Below are the code and all the weights of a small trained network. Each question names an input and a class and asks about switching units off, where a switched-off unit gives its printed mean instead of its output.

import numpy as np


def w(rows, s, z=0):
    codes = np.array(rows[::2]) - 128.0
    scale = np.full(codes.shape[1], s)
    scale[-1] = z or s
    return codes * scale


def f(y):
    return np.maximum(y, 0)


def log_softmax(a):
    a = a - a.max(-1, keepdims=True)
    return a - np.log(np.exp(a).sum(-1, keepdims=True))


def net(x, mask):
    res = np.array(x, float).reshape(1, 7) / 4 @ E
    y = f(res @ A[0][:, :-1].T + A[0][:, -1])
    res = res + np.where(mask, y, B[0][:, -1]) @ B[0][:, :-1]
    return log_softmax(res[-1] @ U[:, :-1].T + U[:, -1])


A, B = {}, {}
E = w([
[237,117,226,187,101,234,185,42,106,220,243],'x0',
[174,211,95,150,58,176,222,149,22,45,85],'x1',
[197,47,85,248,206,218,43,195,14,241,43],'x2',
[124,74,118,126,76,123,121,40,124,112,76],'x3',
[129,125,126,125,126,129,127,128,128,120,125],'x4',
[33,145,18,26,117,255,228,90,160,232,153],'x5',
[134,127,127,123,131,123,133,132,130,130,128],'x6',
],0.0055)
A[0] = w([
[229,111,233,176,71,185,138,85,124,191,240,33],'neuron 1',
[213,122,238,137,50,203,158,73,142,177,227,36],'neuron 2',
[218,162,215,202,136,18,65,108,160,23,130,72],'neuron 3',
[233,118,232,219,150,30,49,134,96,57,134,29],'neuron 4',
[100,196,207,43,77,76,193,50,221,21,218,5],'neuron 5',
[105,191,195,85,99,64,163,61,215,31,196,36],'neuron 6',
[194,219,119,153,45,156,203,142,35,45,105,115],'neuron 7',
[104,1,160,105,93,101,53,15,214,165,112,124],'neuron 8',
[105,100,187,125,229,96,55,208,239,210,222,76],'neuron 9',
],0.0044,0.0028)
B[0] = w([
[69,47,95,56,49,32,55,246,177,32,24,216],'neuron 1',
[53,68,86,44,37,4,34,239,224,49,48,215],'neuron 2',
[128,207,30,19,90,153,236,96,223,238,176,227],'neuron 3',
[197,183,33,40,126,195,192,73,198,239,161,222],'neuron 4',
[247,28,149,164,236,235,28,143,16,231,59,255],'neuron 5',
[251,21,127,190,187,180,45,160,19,201,57,232],'neuron 6',
[42,213,234,216,103,95,202,94,50,31,182,214],'neuron 7',
[46,214,240,233,117,102,223,61,58,20,229,197],'neuron 8',
[33,189,254,249,76,118,181,61,51,25,217,198],'neuron 9',
],0.0045,0.0069)
U = w([
[227,27,167,218,240,230,4,168,13,243,38,20],'0',
[86,155,143,123,114,125,151,122,124,112,147,253],'1',
[22,120,81,17,80,16,32,244,218,19,24,80],'2',
[36,236,233,238,110,127,224,33,56,24,225,20],'3',
[131,202,8,3,102,221,229,42,240,250,205,53],'4',
],0.0051,0.0044)

Each question gives the input, the list of numbers given to net, and the class t.
The units are the neurons (one row each of A and B). Each row of codes is followed by its name. A weight is (code - 128) times the scale printed after its matrix; where a second scale follows, it is the last column's (A, B and U).
mask holds one flag per neuron, in row order. A switched-off neuron (its flag False) gives its mean, the last column of its row in B, instead of its output. The means were averaged over made-up inputs and are rounded, as every weight is.
A unit's drop is (log p(t) with every unit on - log p(t) with that unit switched off) / (log p(t) with every unit on - log p(t) with every unit switched off).
The circuit of an input: a set's keep is (log p(t) with only the set's units on - log p(t) with every unit switched off) / (log p(t) with every unit on - log p(t) with every unit switched off). Starting from all 9 units, units are removed one at a time, each time the one whose removal leaves the highest keep (on an exact tie, the one counted first), for as long as the keep stays at least 0.8.
units of the circuit, in order: the units of the circuit, biggest drop first
most important unit: the unit with the biggest drop
top k neurons: the k neurons with the biggest drops, biggest first
input [-6,-3,-3,6,-2,1,2], class 1: units of the circuit, in order -> (neuron 2; neuron 1)
input [2,3,5,7,-4,-8,6], class 4: most important unit -> neuron 4
input [3,-3,0,-3,4,-8,2], class 4: top 2 neurons -> (neuron 4; neuron 3)
input [3,-4,7,8,-2,-5,5], class 1: top 2 neurons -> (neuron 5; neuron 6)
input [1,-8,5,-2,3,-2,8], class 3: units of the circuit, in order -> (neuron 9; neuron 5)
input [7,0,5,3,-4,-7,3], class 2: top 3 neurons -> (neuron 1; neuron 2; neuron 5)
input [6,0,4,-4,3,-6,7], class 2: top 3 neurons -> (neuron 1; neuron 2; neuron 5)
input [-5,8,7,-8,1,-6,1], class 1: top 3 neurons -> (neuron 5; neuron 6; neuron 7)
input [-4,7,2,1,4,3,5], class 3: units of the circuit, in order -> (neuron 7; neuron 2)
input [5,-8,-7,4,-4,7,-6], class 3: top 2 neurons -> (neuron 8; neuron 9)
input [-3,-7,6,-4,2,3,0], class 3: top 3 neurons -> (neuron 9; neuron 5; neuron 6)
input [3,-8,6,8,-8,6,5], class 1: units of the circuit, in order -> (neuron 5; neuron 8)
input [-5,0,-2,-7,8,-6,6], class 1: top 2 neurons -> (neuron 2; neuron 1)
input [-2,-7,0,-1,-6,2,-1], class 3: units of the circuit, in order -> (neuron 9; neuron 8)
input [4,-4,2,-3,-1,0,6], class 2: top 2 neurons -> (neuron 1; neuron 5)
input [7,-1,-4,-1,2,0,-5], class 2: most important unit -> neuron 2
input [8,-7,5,-6,-3,7,-6], class 2: top 2 neurons -> (neuron 1; neuron 2)
input [-4,2,-7,-1,0,-2,1], class 0: units of the circuit, in order -> (neuron 5; neuron 6)
input [4,-2,4,1,-3,-6,-4], class 4: units of the circuit, in order -> (neuron 4; neuron 3; neuron 5)
input [-4,-2,3,-8,-3,-3,-1], class 1: most important unit -> neuron 5
